Q:
[[ -66  214 -220 -125 -169  301  305  329   69]
 [ 362  -53  -30 -110   98  -14 -204  -63  -68]
 [  30  -59   42   71   70 -301   47  -60  -92]
 [ 371  184 -106 -253  145  -14 -386   18   74]
 [  69  223  -22   10 -140 -139 -300   54   40]
 [ 555 -143 -190 -263  192  420  119    8 -103]
 [-415  306   12  146 -239 -223   26  156  106]
 [ -43 -214  145  -30  204  -23 -124 -188   40]
 [ 469   97 -248  -30  -24  198  246   50 -186]
 [-126   28  161  -65   12   -5 -552 -103  193]
 [-241   -1   53   71    1 -114  107   -4   31]]
A: -220

Q:
[[ -50 -245  149  -20   71  -35  148 -177  281  390]
 [ -28 -215  127   88  -15   48  178  -70  272  157]
 [ 355 -317 -114  270 -143   93  177 -171   30 -498]
 [ 347 -244  -99  335 -179   -9  430   11  -40 -387]
 [ 360 -318  -97  145  -15   61  288   89  -12 -560]
 [-178 -326  113    2    8   44  134  -34  289  331]
 [ 518 -227 -111  225 -110  -72  256   84 -103 -495]
 [ 489 -306 -307  169 -320   43  331   99   25 -463]
 [ -14 -225  197  -82   13  -61  137 -101  134  154]]
A: 149

Q:
[[-133 -178   84   30  -97  187   59 -148 -108   43 -122   67  -12]
 [  27  -44  132  105    3  -20  -43  -41   39   39 -103  -19   14]
 [  57   54 -265  144  -22 -160   32 -453 -455 -255   19    9  -87]
 [ 180   51  105  140  263 -160   51 -143   19  -17   32  231 -153]
 [-134 -156   54   13  -87  178   66 -132 -105   39  -95   71   -7]
 [ 113  -81  415   65  139   -7   53  241 -101   25 -174 -137 -115]
 [  81   11  217  207  562 -285  576  111 -560 -177  -24  -15 -256]
 [-266   82 -194   13 -371   68 -116  331  240  -77  208 -240  261]]
A: 84

Q:
[[  48  201   57   51   48   58   44  220  194   55  226  187   64  208
   198   43]
 [  36  234   44   38   35   45   31  255  225   39  261  218   50  241
   230   27]
 [ 180 -205  193  186  185  197  188 -201 -194  209 -198 -201  199 -195
  -200  217]
 [ 131   60  148  137  136  147  135   76   57  169   82   47  164   67
    57  148]
 [ 433 -503  476  451  455  471  463 -500 -486  560 -496 -504  511 -493
  -499  532]
 [ 114   97  131  120  119  129  118  115   93  151  120   83  147  104
    94  127]
 [ 202  -66  225  212  211  224  212  -51  -64  257  -46  -75  244  -57
   -66  238]]
A: 57

Q:
[[ -77  153  -85  147  -65  132  129  -87  -69   95  147  141  156  173
   -86]
 [ 320  138 -112  165 -144  208  227 -132 -105  318 -134  176  141   57
   -71]
 [ 100  496 -191  494 -148  446  449 -166 -138  420  352  470  536  606
  -102]
 [-384   69   58   31  125  -55  -79  100   76 -219  369    3   87  241
    50]
 [ 233  -66   21  -47  -12  -13   -1   13   11   76 -198  -37  -67 -123
    44]]
A: -85
---
|  419 |  461 | -568 |  285 |  134 |
|   40 |    2 |  139 | -270 | -279 |
| -406 | -394 |  257 | -305 | -343 |
⇒ 257

|  100 |   28 |  -11 | -129 |   32 |  -97 |  -68 |
|  158 |  139 |  -80 | -212 |  -68 |   16 | -117 |
| -101 |  174 | -126 |   54 | -306 |  554 |   44 |
⇒ -126

|  172 | -211 | -598 | -141 |   14 |
|  207 |   61 | -102 |  285 |   30 |
| -248 | -380 | -184 | -333 |  120 |
⇒ -184

|  264 |   79 | -436 |  -51 |  -94 |  118 | -139 |
|  395 | -264 | -560 |   -3 |  236 |  209 |  102 |
|  345 |  289 |   95 |  545 |  -58 | -206 |  461 |
⇒ 95

| -252 |  239 |  233 | -304 |  406 |  255 |  220 |
|  -92 |  424 |  412 | -279 |  497 |  427 |  387 |
|  422 | -161 | -172 |  357 |   55 | -144 | -205 |
⇒ -172

| -544 | -428 |   98 |  357 | -277 |
| -121 | -586 |  -63 |  253 | -486 |
| -309 | -220 |  151 |  157 | -216 |
⇒ 151

|  246 |   42 |  540 |  285 |
|   50 |  224 | -133 |  293 |
| -216 | -190 | -244 |  504 |
⇒ -244
---
Q:
[[ -6.43  -8.60   7.82   0.65   7.74  -9.52]
 [-23.08 -22.36  11.25 -19.98 -19.25   9.64]
 [-17.41 -18.97  15.72 -21.37 -19.27  14.06]]
A: -6.43, 14.06

Q: [-11.18  15.45  10.65  14.72]
A: -11.18, 14.72

Q: [ 175.15 -152.78   19.72   16.43  131.68]
A: 175.15, 131.68

Q: [ 1.094 -1.176  1.627  1.390]
A: 1.094, 1.390

Q:
[[  5.3   3.0 -20.6 -11.0 -17.2 -16.5 -19.4]
 [ -6.8  13.3  -9.4 -11.8  -4.1  -4.7  -9.1]]
A: 5.3, -9.1

Q:
[[ 20.226  -8.964  19.079  19.577]
 [-15.147  19.275  -7.966 -13.702]]
A: 20.226, -13.702

Q:
[[ 0.17  0.06 -0.03 -0.06 -0.02]
 [ 0.11  0.13 -0.09 -0.17 -0.10]
 [ 0.17  0.15 -0.02 -0.11 -0.10]]
A: 0.17, -0.10
---
array([[-143, -205,  163, -227, -186],
       [-409, -590,  504, -872,  417],
       [-288, -249,  422, -139,   52]]) ⇒ -590

array([[229,  64,  74,  33],
       [198,   6, 222, 122],
       [235, 158, 245, 166]]) ⇒ 6

array([[-24, -18,  13, -34],
       [ -6,  -1,  31, -38],
       [-13,   0,   9, -11]]) ⇒ -1

array([[24, 93, 26, 42, 26, 86, 85],
       [59, 41, 69, 64, 49, 80, 78],
       [39, 67, 41, 42, 34, 83, 82]]) ⇒ 41

array([[4, 6, 6, 5, 6, 6, 5],
       [1, 7, 8, 8, 6, 9, 6],
       [2, 7, 8, 8, 5, 8, 6]]) ⇒ 7

array([[ 35, -17,   8, -21],
       [  4, -17,   0,  -6],
       [ 11,  -6, -30,  25]]) ⇒ -17
---
|  127 | -528 | -101 |  227 |  -72 |  -98 |
|  543 |  155 |  254 | -271 |    9 |  183 |
|  194 | -397 |   61 |   81 |   -3 |  379 |
==> 61

|  507 |  -77 |  126 |  127 |
| -108 |  125 |  232 |  241 |
|   16 |  418 |  320 |  179 |
==> 320

| -246 |  134 | -289 |   58 |
|  138 | -288 |  272 |   73 |
|  -61 |  351 | -332 | -597 |
==> -332

|  199 | -101 | -403 |  427 | -213 | -166 | -120 |
| -465 | -120 | -148 |  192 |   12 | -175 |  100 |
|  -99 |  -44 |  171 | -394 |  194 |  513 |  -54 |
==> 171

| -448 | -514 | -344 |  524 |
| -217 |  298 | -189 | -146 |
|   32 | -101 |  276 |  450 |
==> 276

|  143 |  545 |  434 |  -44 |  284 |
| -102 | -160 | -431 |  264 | -254 |
|  165 |  370 |  413 |  -77 |  148 |
==> 413

|  149 |  362 |  238 |   85 |  516 |
|  347 |  173 | -321 |  419 |  371 |
|   -2 | -367 |  -55 |  -87 | -527 |
==> -55
---
| -588 |  499 |  564 | -221 | -419 |  -80 |
| -251 | -307 | -185 |   23 | -229 | -302 |
|  212 | -633 |   30 |   50 |   52 |  608 |
-> 50

| -236 |   92 | -172 | -125 | -296 |
|   -9 | -527 |   64 |  247 |  203 |
|  541 | -501 | -255 |  349 |  440 |
-> -255

|   42 |  -86 |  378 |  -25 | -530 |  285 | -384 |
|  304 | -220 |   24 |  186 |  403 | -559 |  -89 |
|   42 |  -86 |  322 |  -25 | -571 |  397 | -303 |
-> -571

| -321 |  110 |   64 |  274 | -106 |
| -269 |  168 |  222 |  172 |  -54 |
| -338 |  233 |  -17 |  458 |  -77 |
-> -17

|  507 | -471 | -319 | -215 | -174 |   79 |
|  -97 |  -94 |  305 |  154 |  414 | -321 |
|   70 | -110 |    5 |   -7 |   19 |  -11 |
-> -7

|  228 |  365 | -450 | -413 |  202 |
|  -53 |  387 |   92 | -189 |  471 |
|  -91 |   60 | -352 | -141 | -106 |
-> -352
